Each row is followed by its class number.
[ -73  -49  626 -394  157   62  -12  260  390 -121   81   48   -3 -130
  166  129 -123    3 -167 -226 -192  267   33  299 -259  155 -423  -88
  252  158    9  131 -282  213 -281 -637 -295]  7
[ 348   63  167  211 -180 -355  272  461  357 -136 -375  -41  242 -476
   87  104 -265 -241   81 -413  -33  156  255  -88  -25  -28   32  -20
  283  -42  100  150   19 -354 -766 -653  -47]  2
[ 402 -196 -234 -604 -383 -182  375  128  379   12  143   28  350  408
 -793  134 -105  102  151 -461  131  -22  113 -167 -221   -5  301  154
 -237 -257  188  -70 -323 -220 -630 -535  256]  8
[ 390 -328 -233 -483 -400   86  508   11  482   11  139   32  219  456
 -755   86  149  206   58 -476  171   -3    2 -192 -124  110  258  229
 -148 -332  263 -125 -253 -153 -537 -342  120]  4
[   2  -16  504 -369  103  110   20  268  447 -179   69  101   -5  -75
  192   94 -203  -22 -109 -190 -248  268   29  316 -263  168 -414 -151
  236  177    1  117 -184  178 -259 -688 -267]  10
[ 295   69  317  235 -145 -418  197  519  328   -9 -435  -86  202 -492
   51  140 -120 -267  158 -391  139  177  304  -95  -15  -46  -16   -7
  233  -11  152  140    0 -367 -774 -564  -48]  9
[ 369  105  193  186 -193 -463  180  466  324  -74 -342  -16  311 -420
   22  142 -221 -289  168 -349  144  186  327  -34  -69  -24   33  -57
  188   69   71  174   19 -340 -806 -621   -4]  10
[ 344   90  123  199 -219 -358  254  461  306  -67 -349  -17  218 -348
  -23  128 -286 -302  144 -399  126  132  199  -78  -34  -44  122  -43
  199  -13   85  109   43 -360 -789 -545   57]  3
[ 393 -342  -99 -470 -398  -22  497   73  431   34  150   36  293  372
 -820  124   51  153  122 -535  132    7   92 -170 -148  127  261  246
 -169 -298  260 -132 -318 -171 -708 -420  188]  0
[ -39   -1  587 -425  199   89 -104  235  453 -119  118   79  -23  -74
  211  132 -134  -41 -105 -142 -158  280   17  320 -314  173 -399 -153
  220  174  -27  125 -300  166 -205 -657 -258]  1
[  57  -60  436 -382   78  167   60  224  414 -159  158  112 -136  -20
  193  156 -171   48 -127 -236 -278  250 -115  250 -213  177 -235  -64
  240  165   54   29 -119  216 -236 -726 -175]  4
[ 401  116  200  132 -227 -473  279  499  343  -93 -375  -33  305 -376
  -25  130 -257 -298  134 -442  108  137  280  -14  -66  -87   19  -38
  195   14   70   54   58 -342 -828 -549   10]  10
[ 256 -313 -213 -498 -408   31  492   38  395  -37   79  -15  265  374
 -811   71  131  207   11 -507  113  -29    5 -236 -148   77  253  264
 -139 -390  280 -102 -349 -177 -583 -396  163]  2
[ 381 -281 -303 -398 -438 -129  419   34  449  -25  116  -21  352  244
 -691  123  -38  128  106 -550  100   58  142 -214 -161   73  291  159
 -176 -260  211  -15 -297 -257 -640 -555  230]  7
[-113  -41  553 -389  150   97   65  209  357 -172   64   -1  -27 -173
  177  104 -110    9 -275 -283 -262  276  -70  268 -219  138 -354   12
  214  111   -3   31 -224  244 -282 -611 -184]  2
[ 358   85   73  125 -308 -198  352  486  436 -165 -400   52  378 -235
 -105   80 -208 -368   45 -503  -46   87  153   40 -181 -104  189   86
  329  -82  -12   87   25 -428 -832 -609  138]  10
[ -87  -98  571 -507  169  196  -73  196  366 -154  113  161  -39   84
  114   38 -229   76  -74 -135 -184  214 -137  261 -199  232 -308 -166
  218  109   57   73 -169  170 -223 -679 -239]  9
[  44  -76  310 -504   27  280   53  112  408 -286  164  192   -1   80
  160   68 -258   36 -259 -208 -295  229 -260  307 -238  157 -208  -49
  233   90  -54   30 -115  259 -224 -674 -181]  0
[ 280 -254  -93 -504 -308  -11  452   92  376   62   59  -38  214  236
 -699  105  220  171   47 -389  191   67  124 -184 -136   87  114  228
 -102 -284  333    6 -393 -157 -576 -347   77]  1
[  23  -35  337 -476   79  205   81  172  384 -173  207  156  -86  100
  115  133 -191   61 -182 -231 -272  210 -218  286 -228  127 -206  -71
  201  161  -22    6  -72  276 -182 -717 -121]  9
[ 296  143  271  242 -189 -475  212  516  258  -72 -351  -70  263 -528
   96  174 -206 -260  174 -344   38  126  343  -48  -66  -35   22  -15
  260  -13  106  131  -21 -395 -769 -557  -19]  3
[ -87 -101  578 -460  239  154  -14  223  358  -88  194  139  -36  -58
  140  127 -134   13 -168 -180 -162  239  -34  321 -249  132 -367  -99
  274  198   25  188 -287  278 -265 -632 -281]  0
[ 320 -238 -154 -595 -451   17  536  146  451   16   51    3  287  378
 -787  115  100  168   40 -492  129    7   60 -173 -209   42  199  245
 -100 -344  331  -76 -349 -212 -654 -433  112]  0
[ 514   45   36   79 -333 -388  282  370  313 -161 -333   72  329 -252
  -78   96 -395 -268  103 -376   77   66  124  -84    4  -58  194  -46
  178  -32   36   42  106 -362 -775 -574  102]  0
[ 243   44  111  214 -233 -331  285  483  432 -145 -401  -69  332 -472
   -8  158  -94 -382   78 -531   38  228  273    3 -221 -124  109  109
  280 -111    6  178 -193 -428 -876 -628   94]  5
[   3  -24  449 -510  145  110  -25  190  419 -133  228  141   63  -22
   96  120 -192  -30 -110 -162 -150  292  -20  347 -284  207 -307 -143
  214  192  -60  161 -319  220 -296 -741 -133]  1
[ 273 -218   -1 -418 -333 -150  468  159  378   70   37 -163  237  110
 -645  185  288  135   46 -586  173   88  252 -146 -194   25   40  329
 -118 -318  333 -170 -396 -164 -644 -242   -9]  6
[ 292 -203 -148 -362 -415 -167  510  113  415   50   55 -148  335  110
 -694  142  219  107   79 -576   87   97  233 -160 -178   50  141  311
  -98 -273  256   -4 -371 -176 -685 -568  177]  3
[ 348   50   98  127 -328 -204  320  486  440 -168 -422   38  382 -271
 -121   71 -170 -366   61 -579    6  107  142   33 -174 -105  185   81
  329 -107  -22   59  -34 -435 -873 -621  138]  8
[ 267 -184 -112 -448 -377 -215  446  131  420   51   44 -135  292  147
 -689  132  241  173   99 -493  163   96  229 -184 -150   70  120  216
  -97 -234  319   66 -383 -181 -640 -600  129]  7
[ 304 -185 -237 -413 -419 -207  451   75  374   -2   96 -109  372  119
 -656  120   99  119   55 -567  151  104  177 -167 -123   53  172  224
 -124 -262  238  -31 -324 -180 -702 -537  179]  6
[ 374   48   38  155 -264 -218  336  437  417 -202 -394   18  357 -316
  -74   96 -146 -361   62 -521   -9  104  202   39 -199 -104  159  123
  309  -94   -6   66  -31 -427 -822 -526   33]  10
[ 321 -170 -296 -433 -449 -136  463   91  365   17   76  -58  371  246
 -740  112  114  125   58 -471  183    7  167 -159 -140   30  246  243
  -92 -229  231    6 -324 -214 -603 -470  221]  6
[ 403   33   71  173 -316 -252  343  433  371 -155 -402   41  393 -317
  -89  108 -217 -335   21 -464   58   91  145   -4 -117  -83  187   97
  322  -63  -23   96  -16 -410 -843 -555  105]  1
[  95   48  411 -453   48  146   25  233  472 -166  131  139    0   74
  113  122 -114    9 -105 -161 -250  212  -18  321 -342  122 -337  -87
  235  158  -51   48 -144  210 -188 -674 -252]  2
[ 347 -187 -260 -417 -504 -119  529   82  431  -56   71  -78  394  266
 -726  118   62  137  -14 -590  112   46  100 -126 -154   67  244  282
 -127 -267  184 -129 -267 -202 -659 -515  238]  6
[ 356   48  168  170 -296 -280  356  496  420 -152 -443  -20  351 -363
  -56  136 -181 -316   12 -557    0  136  241  -17 -154  -63  112  106
  308 -107   26   45  -33 -410 -867 -554   28]  2
[  51  -49  407 -368   85  144   96  143  334 -202  125   69  -52 -189
  224  161  -30    3 -279 -296 -288  301  -76  336 -237  118 -337   72
  297  162  -17   12 -184  313 -250 -547 -221]  1
[ 303 -194 -303 -407 -483 -121  565   71  329   -3   71  -96  394  180
 -760  124  111  110   95 -526  137   43  175 -182 -178   38  225  320
 -157 -278  253  -14 -272 -216 -732 -465  216]  5
[  -9 -135  500 -418   87  166  123  197  506 -220   34   24 -117 -160
  169  113   -9   55 -256 -347 -238  373 -140  229 -200  192 -316   58
  284   66   89   90 -293  234 -361 -791 -208]  4
[ -54 -113  394 -436   77  246  117  129  385 -233  118  107  -23  -90
  151   70 -190   19 -277 -252 -263  274 -207  276 -203  177 -294  -24
  261  113   -3  112 -182  263 -302 -681 -206]  3
[ 442 -267 -293 -427 -467 -111  502   90  394   -3   75  -14  372  249
 -787  133   17   68   95 -597  147  -17  117 -178 -169  -17  283  276
 -113 -263  223  -47 -281 -222 -725 -519  200]  0
[ 381   64  234   98 -131 -417  263  478  385  -75 -343  -60  205 -419
   -3  157  -36 -271   78 -451   82  194  300  -22  -82 -106   19   64
  286  -46  106  150 -137 -309 -803 -583  -76]  4
[ 312 -215 -183 -405 -445 -138  491   86  442   28   73 -104  370  178
 -682  133   95  128   72 -595  193  103  194 -172 -150  116  162  222
 -137 -250  256  -33 -302 -221 -720 -554  175]  4
[ 403   57   90  124 -290 -269  318  449  416 -185 -390   14  360 -348
  -93  112 -152 -327   65 -514  -10  124  209    7 -175  -93  167  111
  323  -89    5   72 -100 -437 -858 -613   86]  1
[ 301   97  117  173 -286 -273  315  535  326  -94 -424   -7  317 -289
  -82  125 -192 -325  119 -573   33   82  234   18 -171 -110  135   64
  290  -93   46   12   27 -443 -827 -483   68]  8
[ 390 -198 -164 -514 -494 -136  472   83  462   -5   75  -54  380  251
 -766  117   19  156   75 -550  168   14  130 -183 -162   87  204  209
 -169 -242  252 -117 -296 -219 -658 -525  200]  5
[ 341 -210 -159 -412 -360 -177  394   84  393   47   48 -138  325   68
 -679  122  164  107  158 -508  128   97  273 -216 -177   87  133  286
 -135 -313  304  -11 -424 -241 -675 -490  131]  1
[ -28 -100  475 -504   79  177   43  197  427 -181   73  118  -23  -18
  107   89 -184   17 -140 -192 -225  252  -68  274 -274  195 -331  -72
  229  112   55   92 -251  193 -284 -715 -212]  0
[   7  -34  489 -539  126   98    0  177  437 -168  141   42   -9 -122
  151  151  -30   -9 -183 -213 -191  331  -49  306 -301  182 -367   26
  252   89   22   97 -379  269 -295 -719 -215]  1
[  38  -12  526 -455  113   80  -43  218  490 -184  114   83  -12   -5
  208  125 -139  -33 -142 -187 -250  287   -6  314 -312  134 -365  -90
  214  126  -35   72 -227  198 -229 -712 -267]  4
[ 366  108  208  264 -173 -445  216  526  310  -80 -387  -54  211 -461
   78  170 -211 -293  142 -393  100  140  315  -49  -51  -94   29  -23
  252   46   81  133   27 -377 -785 -570  -53]  6
[ -84   -8  622 -408  153   74  -90  206  432 -120  153   70  -15  -34
  192  103 -126   20 -133 -164 -171  325  -60  302 -252  212 -371 -150
  186  160   -7  120 -224  226 -243 -718 -255]  3
[ -33  -63  503 -429   92  119   53  178  439 -207  150   78  -78  -35
  139  137  -42   86 -193 -269 -283  275 -146  257 -248  167 -236    3
  228   96   27   32 -238  237 -258 -754 -137]  5
[ -70   -7  615 -433  248   83  -61  294  440  -44  186   84 -108  -28
  154  132  -46   34  -16 -121 -161  286   60  293 -283  164 -382 -146
  214  196   52  182 -300  199 -266 -751 -252]  4
[ -70  -62  505 -478  140  109  -13  186  411 -175  173   78  -94  -20
  154  138 -119   49 -163 -227 -244  329 -134  269 -264  179 -271  -53
  166  116   31   59 -248  270 -258 -753 -151]  5
[ -32  -51  556 -402  185  155    8  165  432 -164  140   73 -130  -94
  228  117  -21   61 -250 -247 -242  321 -152  306 -205  174 -324  -42
  276  191    7   97 -199  291 -206 -695 -224]  7
[ 382 -206 -158 -505 -436  -94  477   91  465    3   16  -20  336  343
 -737  104  111  126   25 -475  156  -19  119 -153 -156   72  189  232
 -112 -305  243 -105 -314 -200 -562 -367  174]  10
[  41  -98  465 -440   61  231   72  203  464 -271   36  113 -138   33
  136   85 -186   84 -214 -224 -282  249 -224  206 -204  214 -248  -23
  234   49   75   -2 -151  190 -236 -720 -179]  1
[ 332  150  267   82  -87 -487  174  531  356  -23 -296  -51  232 -480
   68  168 -131 -273  143 -350   49  224  336   -4 -100  -81  -20  -29
  251   28  114  202 -111 -291 -768 -695  -11]  10
[-131   35  618 -354  166   95  -43  291  428 -117   38    8 -113 -137
  249  138  -64   46  -93 -172 -257  260  102  280 -306  182 -455 -102
  253  151   93  126 -264  139 -187 -635 -348]  5
[ 388   61   12  105 -338 -212  321  391  423 -210 -370   67  372 -239
  -95   82 -161 -345   36 -516   43  101  160   38 -163  -94  219   51
  311  -79  -40   59  -42 -457 -841 -498   69]  4
[ 377 -206 -209 -492 -436 -162  429   85  408   26  124  -45  370  332
 -814  144   30  122  144 -605  224   13  152 -167 -190  108  249  219
 -195 -263  267 -137 -268 -218 -675 -466  210]  10
[ 339 -141 -164 -467 -436 -229  481  155  437   18   64  -92  353  208
 -714  157   90  126   41 -566  186   80  204 -142 -182   -1  166  208
 -125 -187  242    4 -347 -219 -725 -557  128]  4
[ 299   88  203  234 -194 -326  283  515  414 -134 -376  -26  333 -455
   22  154  -87 -342   82 -516   -3  187  333   35 -177  -71  114   86
  360  -49   15  141 -147 -457 -883 -609   35]  6
[ 245 -166 -290 -518 -431  -82  457  134  364   26   82  -56  350  281
 -796  118   53  112  132 -557  164   30  158 -159 -220   36  191  210
 -136 -282  269  -16 -337 -243 -686 -563  188]  9
[ 395 -239 -132 -417 -361 -153  450  147  485   31   40  -61  365  128
 -717  103   92   14   99 -568  159   98  226 -164 -172   -9  112  192
 -103 -216  257   50 -348 -215 -723 -570  136]  10
[ 339   69  108  273 -312 -243  393  503  321  -78 -424   11  319 -362
 -102  139 -169 -335   68 -572   47   57  239   11 -127 -113  150  122
  365  -25   57   76   39 -432 -880 -454   44]  0
[ 334    1  113  172 -343 -252  332  445  331 -188 -386   45  405 -262
  -71  124 -308 -279   63 -507  -30   31  169   13 -147  -22  238   99
  280 -121  -19  -26   55 -447 -829 -459  120]  7
[ 398  119  258  173 -187 -446  208  497  387  -80 -411  -75  244 -504
   85  138 -105 -294  138 -382  123  200  309  -49  -50  -61   -7   13
  272  -24  103  107  -51 -365 -797 -567  -47]  6
[ -27  -15  614 -405  107    8  -26  286  422 -157   34   37    5  -75
  173  158 -191  -23 -126 -249 -213  225   55  326 -310  149 -378  -72
  213  143   -3   18 -231  156 -259 -631 -260]  5
[ -64   -6  572 -430  134   97  -41  258  432 -114  120   77  -20  -43
  126  129 -116   21  -45 -164 -156  234   35  296 -327  158 -379 -121
  206  198   24  134 -264  156 -267 -688 -285]  5
[ 381   53  126  150 -265 -296  368  427  326 -151 -333   11  383 -416
  -81  124 -109 -277   77 -533   26  129  268   29 -124  -46  118  122
  306  -70   14   69 -101 -401 -899 -467   14]  8
[  34  -85  450 -448   53  208   25  195  436 -195  115  192   16   55
  139   80 -309    3 -128 -164 -256  199  -89  293 -256  175 -295 -162
  242  179  -10  102 -139  163 -246 -711 -208]  0
[ 323 -209 -126 -520 -378 -155  392  129  444   46  107  -86  350  191
 -672  139   39   94   88 -529  224  117  194 -148 -186   80  143  189
 -175 -250  269  -44 -364 -188 -706 -520  114]  4
[ 383 -218 -370 -486 -524  -43  532   86  445  -53  116  -18  412  279
 -733  131  -77   95    1 -563   43   12  110 -134 -216   27  222  245
 -132 -269  193  -25 -258 -172 -658 -581  176]  0
[ 400 -215 -281 -433 -516  -81  469   46  435  -19   62  -52  385  292
 -754  106   85  114  101 -489  163  -13  151 -194 -167  101  243  260
 -142 -301  240  -56 -271 -275 -627 -466  178]  4
[ -58  -80  652 -447  246   74  -89  220  384 -108  130  110  -38   13
  144   95 -100  -48 -120 -165 -206  232  -21  320 -282   93 -375 -130
  193  147  -63   26 -237  269 -172 -597 -188]  2
